[[-2.42  3.73]
 [-2.86 -7.08]
 [-3.63  2.61]
 [-2.12  0.25]
 [-0.23 -3.03]
 [ 1.50 -0.91]
 [ 1.64 -5.31]
 [-2.37  0.46]
 [ 2.34  1.21]
 [-1.98 -1.32]
 [ 5.07  1.88]
 [ 2.88  4.88]]
->
[[ 2.88  5.07 -1.98  2.34 -2.37  1.64  1.50 -0.23 -2.12 -3.63 -2.86 -2.42]
 [ 4.88  1.88 -1.32  1.21  0.46 -5.31 -0.91 -3.03  0.25  2.61 -7.08  3.73]]

[[-0.69 -4.98 -2.28  0.51 -2.96 -2.05 -0.40 -1.35  0.84 -0.70  3.38]
 [-0.57 -2.81 -1.46  1.44 -1.38 -2.20 -0.18  0.37  1.18 -0.17  2.49]
 [ 1.61 -1.10 -3.84 -0.46 -4.15  2.52  0.23 -6.49 -1.95 -0.88  3.22]
 [-0.85 -2.00 -2.27  1.53  0.04 -2.61 -1.17  1.19 -0.34  1.06  3.27]]
->
[[-0.85  1.61 -0.57 -0.69]
 [-2.00 -1.10 -2.81 -4.98]
 [-2.27 -3.84 -1.46 -2.28]
 [ 1.53 -0.46  1.44  0.51]
 [ 0.04 -4.15 -1.38 -2.96]
 [-2.61  2.52 -2.20 -2.05]
 [-1.17  0.23 -0.18 -0.40]
 [ 1.19 -6.49  0.37 -1.35]
 [-0.34 -1.95  1.18  0.84]
 [ 1.06 -0.88 -0.17 -0.70]
 [ 3.27  3.22  2.49  3.38]]

[[ 0.27 -1.44  6.12 -0.31 -1.74  0.83  1.62 -0.34 -0.35]
 [-0.35  0.74  0.81  0.38  0.38  0.15 -0.11 -0.28  0.42]
 [ 1.73  0.77 -0.77  1.64 -0.82 -2.05  1.79  2.51  0.04]
 [ 0.85 -0.96 -0.37  1.55 -1.40  1.00 -0.80 -0.94  2.21]
 [ 0.70  0.67 -0.82  0.93 -0.81 -1.06  0.78  0.82 -0.82]]
->
[[ 0.70  0.85  1.73 -0.35  0.27]
 [ 0.67 -0.96  0.77  0.74 -1.44]
 [-0.82 -0.37 -0.77  0.81  6.12]
 [ 0.93  1.55  1.64  0.38 -0.31]
 [-0.81 -1.40 -0.82  0.38 -1.74]
 [-1.06  1.00 -2.05  0.15  0.83]
 [ 0.78 -0.80  1.79 -0.11  1.62]
 [ 0.82 -0.94  2.51 -0.28 -0.34]
 [-0.82  2.21  0.04  0.42 -0.35]]

[[-0.63 -1.69 -2.31  0.57  0.20 -2.00 -1.92 -2.33 -1.89 -2.40  0.68  0.63
   0.44  1.49 -2.12 -1.38]
 [-0.62  0.54  2.33  0.51 -0.47  1.66 -1.15  0.07  1.51  1.29 -1.52  0.28
  -1.15 -2.54  1.33 -0.28]
 [-0.51  0.67  2.78 -0.56 -0.07  1.80 -0.36  0.90  2.13  1.83 -1.22 -0.94
  -0.85 -2.66  1.88 -0.95]
 [ 0.69  2.57 -1.00 -0.44 -0.71  0.00  3.71  2.53  0.47  0.34  1.01 -0.74
  -0.68  0.54  0.87  2.78]
 [-0.39  1.15  2.69 -1.31  0.11  2.26  0.62  1.47  1.54  2.37 -0.25 -1.58
  -0.58 -1.63  1.94 -0.33]
 [-1.93 -3.94  0.19  0.89  1.08 -0.62 -5.78 -4.62 -1.37 -0.80 -1.53  0.49
  -0.53 -2.36 -1.35 -4.08]]
->
[[-1.93 -0.39  0.69 -0.51 -0.62 -0.63]
 [-3.94  1.15  2.57  0.67  0.54 -1.69]
 [ 0.19  2.69 -1.00  2.78  2.33 -2.31]
 [ 0.89 -1.31 -0.44 -0.56  0.51  0.57]
 [ 1.08  0.11 -0.71 -0.07 -0.47  0.20]
 [-0.62  2.26  0.00  1.80  1.66 -2.00]
 [-5.78  0.62  3.71 -0.36 -1.15 -1.92]
 [-4.62  1.47  2.53  0.90  0.07 -2.33]
 [-1.37  1.54  0.47  2.13  1.51 -1.89]
 [-0.80  2.37  0.34  1.83  1.29 -2.40]
 [-1.53 -0.25  1.01 -1.22 -1.52  0.68]
 [ 0.49 -1.58 -0.74 -0.94  0.28  0.63]
 [-0.53 -0.58 -0.68 -0.85 -1.15  0.44]
 [-2.36 -1.63  0.54 -2.66 -2.54  1.49]
 [-1.35  1.94  0.87  1.88  1.33 -2.12]
 [-4.08 -0.33  2.78 -0.95 -0.28 -1.38]]

[[-0.65  2.09 -0.97 -1.90  1.28  2.16 -0.77]
 [-0.45  2.56 -0.58  2.84 -0.81 -0.48  2.18]
 [ 5.84  0.79 -1.37  1.32  0.86 -0.18  0.55]
 [ 0.73  1.33  0.13  1.61  0.01  0.07  2.05]
 [ 0.09  3.74 -1.19  2.78 -0.93 -0.46  3.56]
 [-0.74 -1.04  0.61  0.89 -2.18 -1.73  0.96]
 [ 0.16  1.03 -0.21  0.84 -1.02 -0.17  2.13]
 [ 2.09  0.10 -0.86  0.53  0.19 -0.53 -0.12]
 [ 0.35 -2.45  1.57 -2.79  0.67  1.43 -2.05]
 [-0.41  1.86 -1.57  1.72 -1.28 -0.46  1.97]
 [-0.16  0.07 -0.66  0.43  0.36 -0.14 -0.15]]
->
[[-0.16 -0.41  0.35  2.09  0.16 -0.74  0.09  0.73  5.84 -0.45 -0.65]
 [ 0.07  1.86 -2.45  0.10  1.03 -1.04  3.74  1.33  0.79  2.56  2.09]
 [-0.66 -1.57  1.57 -0.86 -0.21  0.61 -1.19  0.13 -1.37 -0.58 -0.97]
 [ 0.43  1.72 -2.79  0.53  0.84  0.89  2.78  1.61  1.32  2.84 -1.90]
 [ 0.36 -1.28  0.67  0.19 -1.02 -2.18 -0.93  0.01  0.86 -0.81  1.28]
 [-0.14 -0.46  1.43 -0.53 -0.17 -1.73 -0.46  0.07 -0.18 -0.48  2.16]
 [-0.15  1.97 -2.05 -0.12  2.13  0.96  3.56  2.05  0.55  2.18 -0.77]]

[[ 2.31 -0.25 -1.19  0.59  3.18  1.55  3.83 -2.73  5.81 -0.78]
 [ 1.90 -1.46 -1.48 -1.19  3.62  0.28  4.09 -3.01  6.03 -1.28]
 [ 1.71 -2.15 -0.22  0.63  0.46 -1.74 -0.04 -1.30  0.74  2.23]
 [-0.52 -2.95 -2.06 -1.44  3.50  1.48 -0.26 -1.22  1.02  4.17]
 [ 2.87  3.37  1.28 -0.27 -4.60 -2.15 -0.85 -2.53  0.37  0.99]
 [ 2.74  2.61  0.49 -0.04  0.78  1.02 -1.14  0.84  0.32 -1.58]]
->
[[ 2.74  2.87 -0.52  1.71  1.90  2.31]
 [ 2.61  3.37 -2.95 -2.15 -1.46 -0.25]
 [ 0.49  1.28 -2.06 -0.22 -1.48 -1.19]
 [-0.04 -0.27 -1.44  0.63 -1.19  0.59]
 [ 0.78 -4.60  3.50  0.46  3.62  3.18]
 [ 1.02 -2.15  1.48 -1.74  0.28  1.55]
 [-1.14 -0.85 -0.26 -0.04  4.09  3.83]
 [ 0.84 -2.53 -1.22 -1.30 -3.01 -2.73]
 [ 0.32  0.37  1.02  0.74  6.03  5.81]
 [-1.58  0.99  4.17  2.23 -1.28 -0.78]]

[[3.90 3.65]
 [5.52 4.43]
 [6.87 3.17]]
->
[[6.87 5.52 3.90]
 [3.17 4.43 3.65]]
